Here is a tiny trained network, its code and every weight. The questions are about switching its units off for an input and a class, where a switched-off unit gives its printed mean instead of its output.

import numpy as np


def w(rows, s, z=0):
    codes = np.array(rows[::2]) - 128.0
    scale = np.full(codes.shape[1], s)
    scale[-1] = z or s
    return codes * scale


def f(y):
    return np.maximum(y, 0)


def log_softmax(a):
    a = a - a.max(-1, keepdims=True)
    return a - np.log(np.exp(a).sum(-1, keepdims=True))


def net(x, mask):
    res = np.array(x, float).reshape(1, 8) / 4 @ E
    y = f(res @ A[0][:, :-1].T + A[0][:, -1])
    res = res + np.where(mask, y, B[0][:, -1]) @ B[0][:, :-1]
    return log_softmax(res[-1] @ U[:, :-1].T + U[:, -1])


A, B = {}, {}
E = w([
[116,34,185,37,181,135,36,110,223,119],'x0',
[37,109,169,134,50,107,99,229,110,146],'x1',
[175,158,123,110,10,176,142,156,188,59],'x2',
[119,90,114,115,93,165,138,110,143,181],'x3',
[67,61,49,88,83,55,160,93,135,68],'x4',
[141,153,133,143,126,85,111,128,129,120],'x5',
[101,121,115,152,135,156,120,117,144,128],'x6',
[150,118,120,127,123,119,120,137,123,135],'x7',
],0.013)
A[0] = w([
[128,195,99,167,138,147,151,159,122,182,85],'neuron 0',
[151,209,85,102,40,170,155,159,224,67,51],'neuron 1',
[111,110,115,122,107,122,157,81,116,63,49],'neuron 2',
[110,57,199,25,164,115,15,90,224,81,134],'neuron 3',
[91,102,1,91,96,63,100,103,117,80,87],'neuron 4',
[82,115,135,168,125,86,99,156,113,186,37],'neuron 5',
[131,200,142,130,150,157,105,150,150,170,43],'neuron 6',
[71,117,56,96,112,84,143,72,152,80,71],'neuron 7',
[170,167,192,182,157,162,131,144,137,181,14],'neuron 8',
[83,138,107,158,96,133,108,226,80,138,142],'neuron 9',
[97,197,136,129,103,122,196,143,81,107,90],'neuron 10',
[198,142,145,113,36,162,129,132,211,42,98],'neuron 11',
[127,105,121,67,76,122,137,186,73,142,125],'neuron 12',
[191,114,101,146,165,157,155,15,115,74,79],'neuron 13',
[69,78,122,172,205,56,120,95,65,178,74],'neuron 14',
[117,199,100,125,100,112,181,95,81,123,145],'neuron 15',
[62,95,144,120,80,119,67,246,69,147,126],'neuron 16',
[211,142,67,118,159,131,157,36,133,119,80],'neuron 17',
[129,79,127,150,200,78,155,106,64,195,36],'neuron 18',
[71,151,138,93,201,97,139,69,76,210,55],'neuron 19',
[164,146,189,159,136,186,108,150,130,179,66],'neuron 20',
[170,86,143,146,159,91,165,176,132,114,38],'neuron 21',
[182,185,181,164,140,198,67,152,128,186,71],'neuron 22',
[106,95,90,113,118,93,159,98,115,98,67],'neuron 23',
[157,138,81,174,86,112,180,154,64,169,54],'neuron 24',
[145,182,102,100,145,117,117,82,140,140,66],'neuron 25',
[198,144,66,79,179,126,134,62,109,108,88],'neuron 26',
[114,69,107,139,206,89,115,104,24,176,62],'neuron 27',
[124,146,55,225,95,144,211,124,17,129,83],'neuron 28',
[188,118,138,115,166,117,137,199,79,75,103],'neuron 29',
[116,153,50,196,94,157,231,124,73,113,60],'neuron 30',
[84,83,44,119,106,51,161,96,151,94,64],'neuron 31',
[87,109,85,119,107,110,147,160,153,133,3],'neuron 32',
[118,80,144,155,99,126,124,197,105,120,42],'neuron 33',
[103,73,187,156,125,128,168,225,112,104,56],'neuron 34',
[93,157,40,134,123,94,174,133,101,142,128],'neuron 35',
[111,50,63,144,125,88,156,136,109,89,59],'neuron 36',
[228,168,42,97,191,149,202,19,151,125,76],'neuron 37',
[68,117,115,142,90,85,123,194,139,134,69],'neuron 38',
[99,97,156,133,161,161,133,194,128,48,102],'neuron 39',
[180,147,104,137,70,175,126,159,178,52,21],'neuron 40',
],0.0092,0.003)
B[0] = w([
[189,71,141,136,187,127,121,153,172,96,168],'neuron 0',
[120,130,80,119,61,177,33,114,32,80,208],'neuron 1',
[130,140,139,65,142,157,167,132,112,157,159],'neuron 2',
[216,21,84,194,230,1,70,117,222,121,250],'neuron 3',
[162,169,209,45,194,187,215,160,86,79,196],'neuron 4',
[96,171,113,127,73,155,84,102,128,122,161],'neuron 5',
[113,114,183,90,172,151,178,148,116,63,159],'neuron 6',
[169,156,205,94,150,147,180,175,116,103,186],'neuron 7',
[139,132,169,98,161,188,153,135,134,89,175],'neuron 8',
[84,184,111,166,114,64,127,86,195,172,178],'neuron 9',
[153,116,89,113,140,103,119,136,157,158,175],'neuron 10',
[95,103,75,179,67,161,53,136,20,91,213],'neuron 11',
[75,129,122,105,178,161,122,133,145,148,163],'neuron 12',
[60,179,138,147,85,118,162,109,165,172,193],'neuron 13',
[131,127,100,167,69,186,56,134,38,102,194],'neuron 14',
[166,61,123,154,185,82,104,141,132,141,180],'neuron 15',
[59,203,147,155,96,84,150,52,193,211,201],'neuron 16',
[51,207,136,111,83,69,126,67,209,186,196],'neuron 17',
[103,109,80,100,78,149,66,155,47,78,180],'neuron 18',
[139,126,96,121,78,123,68,139,52,58,181],'neuron 19',
[168,149,181,76,166,147,181,169,136,142,175],'neuron 20',
[120,110,110,127,129,168,117,125,146,154,134],'neuron 21',
[150,176,207,100,238,225,231,204,110,42,192],'neuron 22',
[125,125,179,109,161,182,213,189,97,96,165],'neuron 23',
[162,70,159,133,128,123,95,87,159,165,180],'neuron 24',
[136,180,124,123,102,140,132,98,141,203,152],'neuron 25',
[65,160,132,96,150,121,97,98,175,181,187],'neuron 26',
[124,152,81,120,76,178,67,164,45,87,188],'neuron 27',
[181,51,94,173,188,41,105,110,212,124,213],'neuron 28',
[129,149,107,143,159,91,203,84,88,134,149],'neuron 29',
[165,53,99,177,180,104,100,127,148,162,201],'neuron 30',
[167,155,181,50,181,188,191,206,95,147,193],'neuron 31',
[126,157,138,96,118,123,126,150,158,117,151],'neuron 32',
[129,168,121,117,115,131,120,87,144,180,157],'neuron 33',
[87,163,130,141,111,132,143,66,149,145,164],'neuron 34',
[173,89,106,114,128,122,165,170,164,79,174],'neuron 35',
[137,122,193,74,171,188,169,150,144,69,171],'neuron 36',
[54,222,125,132,103,97,131,74,193,172,223],'neuron 37',
[76,207,149,119,107,106,176,69,188,170,170],'neuron 38',
[124,109,128,139,113,129,100,133,163,161,151],'neuron 39',
[122,131,74,148,58,164,72,181,50,83,185],'neuron 40',
],0.0068,0.023)
U = w([
[214,32,92,145,163,87,100,122,254,131,254],'0',
[5,206,124,124,109,124,131,92,243,168,163],'1',
[189,141,207,88,158,216,196,161,170,105,12],'2',
[109,115,49,134,79,179,51,135,85,98,61],'3',
],0.0093,0.00057)

Each question gives the input, the list of numbers given to net, and the class t.
The units are the neurons (one row each of A and B). Each row of codes is followed by its name. A weight is (code - 128) times the scale printed after its matrix; where a second scale follows, it is the last column's (A, B and U).
mask holds one flag per neuron, in row order. A switched-off neuron (its flag False) gives its mean, the last column of its row in B, instead of its output. The means were averaged over made-up inputs and are rounded, as every weight is.
A unit's drop is (log p(t) with every unit on - log p(t) with that unit switched off) / (log p(t) with every unit on - log p(t) with every unit switched off).
The circuit of an input: a set's keep is (log p(t) with only the set's units on - log p(t) with every unit switched off) / (log p(t) with every unit on - log p(t) with every unit switched off). Starting from the 12 units with the biggest drops (on a tie, the unit counted first), units are removed one at a time, each time the one whose removal leaves the highest keep (on an exact tie, the one counted first), for as long as the keep stays at least 0.8.
units of the circuit, in order: the units of the circuit, biggest drop first
most important unit: the unit with the biggest drop
top k neurons: the k neurons with the biggest drops, biggest first
drop of u: that unit's drop, to one decimal
input [-2,5,-4,-5,6,-4,-3,-2], class 2: most important unit -> neuron 4
input [-1,3,-4,-4,0,-8,-5,-5], class 3: top 2 neurons -> neuron 37; neuron 17
input [-5,1,6,3,7,6,-4,0], class 2: top 2 neurons -> neuron 4; neuron 3
input [7,-8,1,-7,6,-3,0,-7], class 1: top 3 neurons -> neuron 37; neuron 13; neuron 17
input [6,6,-3,4,2,-1,-1,0], class 0: top 2 neurons -> neuron 3; neuron 37
input [-6,-8,4,6,7,-4,-2,-3], class 1: top 4 neurons -> neuron 37; neuron 17; neuron 3; neuron 13
input [3,-3,-4,5,4,-6,-7,-2], class 2: top 2 neurons -> neuron 11; neuron 1
input [1,-6,6,-5,-4,0,8,-4], class 1: top 2 neurons -> neuron 37; neuron 17
input [1,7,7,-1,-6,-2,-4,-2], class 1: top 2 neurons -> neuron 16; neuron 9
input [0,-4,-8,5,-8,8,3,3], class 2: top 3 neurons -> neuron 22; neuron 20; neuron 8
input [-7,7,5,-1,-2,-3,6,-4], class 0: top 4 neurons -> neuron 28; neuron 30; neuron 37; neuron 0
input [6,2,7,-1,6,-1,-2,0], class 3: top 2 neurons -> neuron 11; neuron 1
input [-5,4,-5,-7,6,-7,6,5], class 2: top 3 neurons -> neuron 3; neuron 4; neuron 31
input [-3,-4,5,-5,-4,-2,6,5], class 3: units of the circuit, in order -> neuron 1
input [-6,-3,-5,-6,5,-3,-3,8], class 0: top 2 neurons -> neuron 28; neuron 30
input [2,0,8,7,8,-1,4,-4], class 2: top 3 neurons -> neuron 4; neuron 31; neuron 7
input [7,7,4,-7,3,-5,8,-8], class 0: top 3 neurons -> neuron 3; neuron 37; neuron 17
input [6,-8,6,-2,0,-6,-3,1], class 1: drop of neuron 37 -> 0.2
input [-1,-4,-4,-7,0,4,2,7], class 1: drop of neuron 11 -> 0.9
input [3,-1,-4,2,-1,-2,-4,-6], class 3: drop of neuron 28 -> 0.4
input [6,-8,-4,2,1,4,-5,7], class 1: drop of neuron 39 -> 0.0
input [4,-5,7,-6,-2,3,4,-8], class 3: most important unit -> neuron 11
